Below are the code and all the weights of a small trained network. Each question names an input and a class and asks about switching units off, where a switched-off unit gives its printed mean instead of its output.

import numpy as np


def w(rows, s, z=0):
    codes = np.array(rows[::2]) - 128.0
    scale = np.full(codes.shape[1], s)
    scale[-1] = z or s
    return codes * scale


def norm(h):
    return h / np.sqrt((h * h).mean(-1, keepdims=True) + 1e-5)


def f(y):
    return np.maximum(y, 0)


def log_softmax(a):
    a = a - a.max(-1, keepdims=True)
    return a - np.log(np.exp(a).sum(-1, keepdims=True))


def net(x, mask):
    res = np.array(x, float).reshape(1, 8) / 4 @ E
    u = 0
    for l in range(4):
        y = f(norm(res) @ A[l][:, :-1].T + A[l][:, -1])
        res = res + np.where(mask[u : u + 4], y, B[l][:, -1]) @ B[l][:, :-1]
        u += 4
    return log_softmax(norm(res)[-1] @ U[:, :-1].T + U[:, -1])


A, B = {}, {}
E = w([
[157,137,137,105,120],'x0',
[73,110,158,46,62],'x1',
[121,184,96,197,214],'x2',
[210,123,173,158,74],'x3',
[120,111,172,173,146],'x4',
[143,135,104,52,116],'x5',
[1,85,146,122,124],'x6',
[136,141,122,102,136],'x7',
],0.0079)
A[0] = w([
[2,144,141,24,203,96],'0.n1',
[223,136,79,149,201,249],'0.n2',
[122,130,137,82,62,233],'0.n3',
[36,220,129,118,134,69],'0.n4',
],0.0076,0.0017)
B[0] = w([
[64,125,141,238,190,251],'0.n1',
[171,121,20,128,108,255],'0.n2',
[167,124,199,150,166,224],'0.n3',
[91,2,111,137,121,186],'0.n4',
],0.0079,0.0051)
A[1] = w([
[164,92,93,152,114,164],'1.n1',
[128,107,153,45,136,44],'1.n2',
[68,111,110,104,175,149],'1.n3',
[199,124,252,104,83,251],'1.n4',
],0.012,0.0022)
B[1] = w([
[167,147,148,212,146,189],'1.n1',
[131,137,131,169,91,159],'1.n2',
[54,255,237,26,81,195],'1.n3',
[60,11,78,118,94,254],'1.n4',
],0.0095,0.0081)
A[2] = w([
[59,138,134,150,131,43],'2.n1',
[100,53,117,150,120,4],'2.n2',
[3,102,105,188,219,49],'2.n3',
[209,146,76,200,139,129],'2.n4',
],0.011,0.0025)
B[2] = w([
[118,182,80,46,100,189],'2.n1',
[181,86,159,171,74,184],'2.n2',
[148,127,168,73,116,253],'2.n3',
[250,208,36,134,189,237],'2.n4',
],0.011,0.0078)
A[3] = w([
[159,196,136,215,186,255],'3.n1',
[188,111,77,133,189,179],'3.n2',
[1,185,157,90,120,148],'3.n3',
[41,188,196,80,133,143],'3.n4',
],0.008,0.0012)
B[3] = w([
[117,93,90,104,145,208],'3.n1',
[123,192,56,230,229,211],'3.n2',
[130,230,244,98,230,254],'3.n3',
[21,254,152,128,130,250],'3.n4',
],0.0088,0.0064)
U = w([
[131,36,79,144,79,1],'0',
[80,185,131,101,159,144],'1',
[203,149,4,176,188,207],'2',
],0.015,0.00064)

Each question gives the input, the list of numbers given to net, and the class t.
The units are the neurons (one row each of A and B). Each row of codes is followed by its name. A weight is (code - 128) times the scale printed after its matrix; where a second scale follows, it is the last column's (A, B and U).
mask holds one flag per neuron, layer by layer. A switched-off neuron (its flag False) gives its mean, the last column of its row in B, instead of its output. The means were averaged over made-up inputs and are rounded, as every weight is.
A unit's drop is (log p(t) with every unit on - log p(t) with that unit switched off) / (log p(t) with every unit on - log p(t) with every unit switched off).
The circuit of an input: a set's keep is (log p(t) with only the set's units on - log p(t) with every unit switched off) / (log p(t) with every unit on - log p(t) with every unit switched off). Starting from the 12 units with the biggest drops (on a tie, the unit counted first), units are removed one at a time, each time the one whose removal leaves the highest keep (on an exact tie, the one counted first), for as long as the keep stays at least 0.8.
circuit, biggest first: the units of the circuit, biggest drop first
most important unit: the unit with the biggest drop
k most important neurons: the k neurons with the biggest drops, biggest first
k most important neurons of layer l: the k neurons of layer l with the biggest drops, biggest first
drop when u is switched off: that unit's drop, to one decimal
input [5,-8,8,-8,0,1,4,6], class 1: circuit, biggest first : 1.n3; 2.n4
input [8,3,-7,-4,-8,-3,1,-8], class 0: most important unit : 0.n3
input [-6,-6,2,-4,-2,-7,2,0], class 1: 2 most important neurons of layer 2 : 2.n3; 2.n4
input [-6,-4,4,-7,7,0,-2,7], class 1: 3 most important neurons : 1.n3; 2.n3; 2.n4
input [-2,-2,-2,5,-6,-7,6,-4], class 0: 2 most important neurons : 0.n2; 1.n3
input [3,4,3,7,-4,-6,-2,-4], class 0: 2 most important neurons of layer 0 : 0.n1; 0.n2
input [3,1,-2,3,-6,-5,5,6], class 0: 2 most important neurons of layer 1 : 1.n4; 1.n3
input [-1,1,0,0,-4,8,-1,-3], class 0: 2 most important neurons of layer 1 : 1.n3; 1.n1
input [1,0,-4,5,8,-8,-2,0], class 0: drop when 1.n4 is switched off : 0.3
input [8,-1,0,4,6,8,1,-2], class 0: drop when 1.n4 is switched off : 0.7
input [-7,-4,3,-6,-7,3,0,-5], class 1: drop when 1.n3 is switched off : 0.9
